[-18.1  20.6   0.2  11.0  29.7  -2.0  20.4  13.9  29.0  20.1  23.0  12.1
   0.9 -13.9  14.3  12.1 -31.0  -6.1  49.0  17.7 -72.0  -4.4  -4.3   2.7
 -17.5  24.0 -27.8 -17.8 -11.6]  [36]/MT
[-22.2  26.1  -0.5  27.0  20.9  13.0  30.6   7.3  37.1  29.1  23.6  11.3
 -12.9  -5.4  25.2   2.7 -25.9 -25.1   8.2  13.5 -49.7 -13.3   4.2   8.4
 -41.0   2.0 -35.1   2.7 -24.9]  [36]/MT
[-33.1  12.0  11.8  31.5  15.6  28.7  15.3  -5.4  38.5  16.4  -3.1  -9.6
   4.1  18.5  16.4  -0.3 -16.7  -6.3 -72.2   2.8  16.7  -7.4   7.5  36.8
 -31.4  -6.8 -28.8  14.3  -1.7]  [39]/MT
[ -7.5  19.5  -0.2  16.1  46.0   1.3  30.5  13.8  24.1  19.0  23.1  18.3
 -11.4  -7.9  43.8  11.9 -29.2 -23.9 -23.4  11.6 -53.1  -0.8  -1.1  11.9
 -37.4   2.8 -33.3 -14.6 -23.1]  [46]/MT
[-13.1  21.8 -11.8  16.5  39.7   8.5  23.7  13.8   1.7  15.8   9.5  11.3
 -22.2   6.8  -1.9   8.0 -17.0  12.1  79.5  -0.8  -5.7  -7.0   2.2 -24.6
  -9.4  12.5 -21.4  41.2   1.5]  [41]/MT
[ -3.6  19.4 -10.3   6.5  38.2   0.8  21.8  12.2  24.1  15.7  21.6  25.4
  -2.0  -6.6  21.9  16.3 -33.5   6.3  32.8  11.3 -55.9   0.6  -2.5  -6.1
  -9.3   8.2 -24.2 -12.0 -20.0]  [36]/MT
[ -5.3  29.8  -9.3  15.2  32.5   1.3  27.7  14.5  11.0  18.4  27.1  14.8
 -35.3  -5.7  30.7  -1.4 -19.1 -13.3  53.5   3.8 -46.8  -3.4   3.1 -13.7
  -9.4  17.6 -29.5   8.2  -9.1]  [46]/MT
[ -6.6  22.5   0.8  12.9  51.4   5.9  20.4  -2.5  25.6  11.5  -3.2   5.7
 -24.4   4.4  25.2  11.9 -25.9 -20.7  19.4  16.3 -52.5   6.0  -1.4  19.7
 -21.2   4.5 -31.6   8.8  -6.3]  [36]/MT
[ -6.1   3.9  13.9 -17.3  29.7   9.3  14.9   0.6  16.4  29.4  35.5  24.9
 -22.5 -30.5  69.5  29.6 -34.5 -56.8 -62.5  17.7 -60.3   2.5   2.3  44.7
 -67.2  -3.6 -44.7 -42.0  -8.0]  [41]/MT
[-24.5  42.1  -0.3  26.6  38.2  12.2  33.8  12.0  31.3  33.5  48.3   6.2
 -30.8  -0.3  19.2  10.2 -25.3 -40.2   8.2  14.6 -55.8  -8.9   9.5   3.4
 -66.9   8.2 -48.2  43.0  -3.3]  [46]/MT
[-16.7  27.1  -3.0  13.2  39.3   3.3  18.5   7.9   8.0  21.0  22.3   9.1
 -32.0   0.7  28.2  17.7 -22.9  -3.8  36.1   1.8 -22.0   0.8   5.3  -7.0
 -15.9  23.4 -37.5  15.7   3.7]  [36]/MT
[-53.1   7.5   2.9  35.4   6.0  23.3  11.6 -17.7  40.1   6.9 -10.7 -22.7
 -11.9  30.2  -6.9  -7.1 -10.8  23.5 -32.1   3.3  41.1  -6.9   2.4  41.0
 -26.0  -3.4 -31.5  45.4  17.0]  [39]/MT
[-46.7   9.3   8.2  36.1  27.7  39.7  19.0 -10.6  56.0  22.8   1.3 -32.7
  -2.6  42.0   0.9   8.2 -18.6  -2.5 -52.3  15.2   1.8  -9.3   9.7  44.8
 -39.1 -10.5 -32.0  43.9   4.4]  [39]/MT
[ -9.9  11.9   1.3  18.7  34.3  10.7  20.4   1.6  19.6  16.6   4.9  15.6
  -5.2  -6.7   3.6  21.8 -30.1 -17.2  29.6  10.7 -57.3  -9.7  -0.9   0.9
 -16.7   8.5 -12.7   5.7   3.6]  [46]/MT
[-21.6  27.9 -14.1   6.3  25.8   3.2  30.1  10.3  14.4  -2.0  16.1  20.2
  -9.3   1.2 -24.1  15.5 -25.6  18.3  50.3  10.7  -7.2   3.8   5.6 -13.4
 -13.9  12.9 -15.7  40.1  -2.5]  [41]/MT
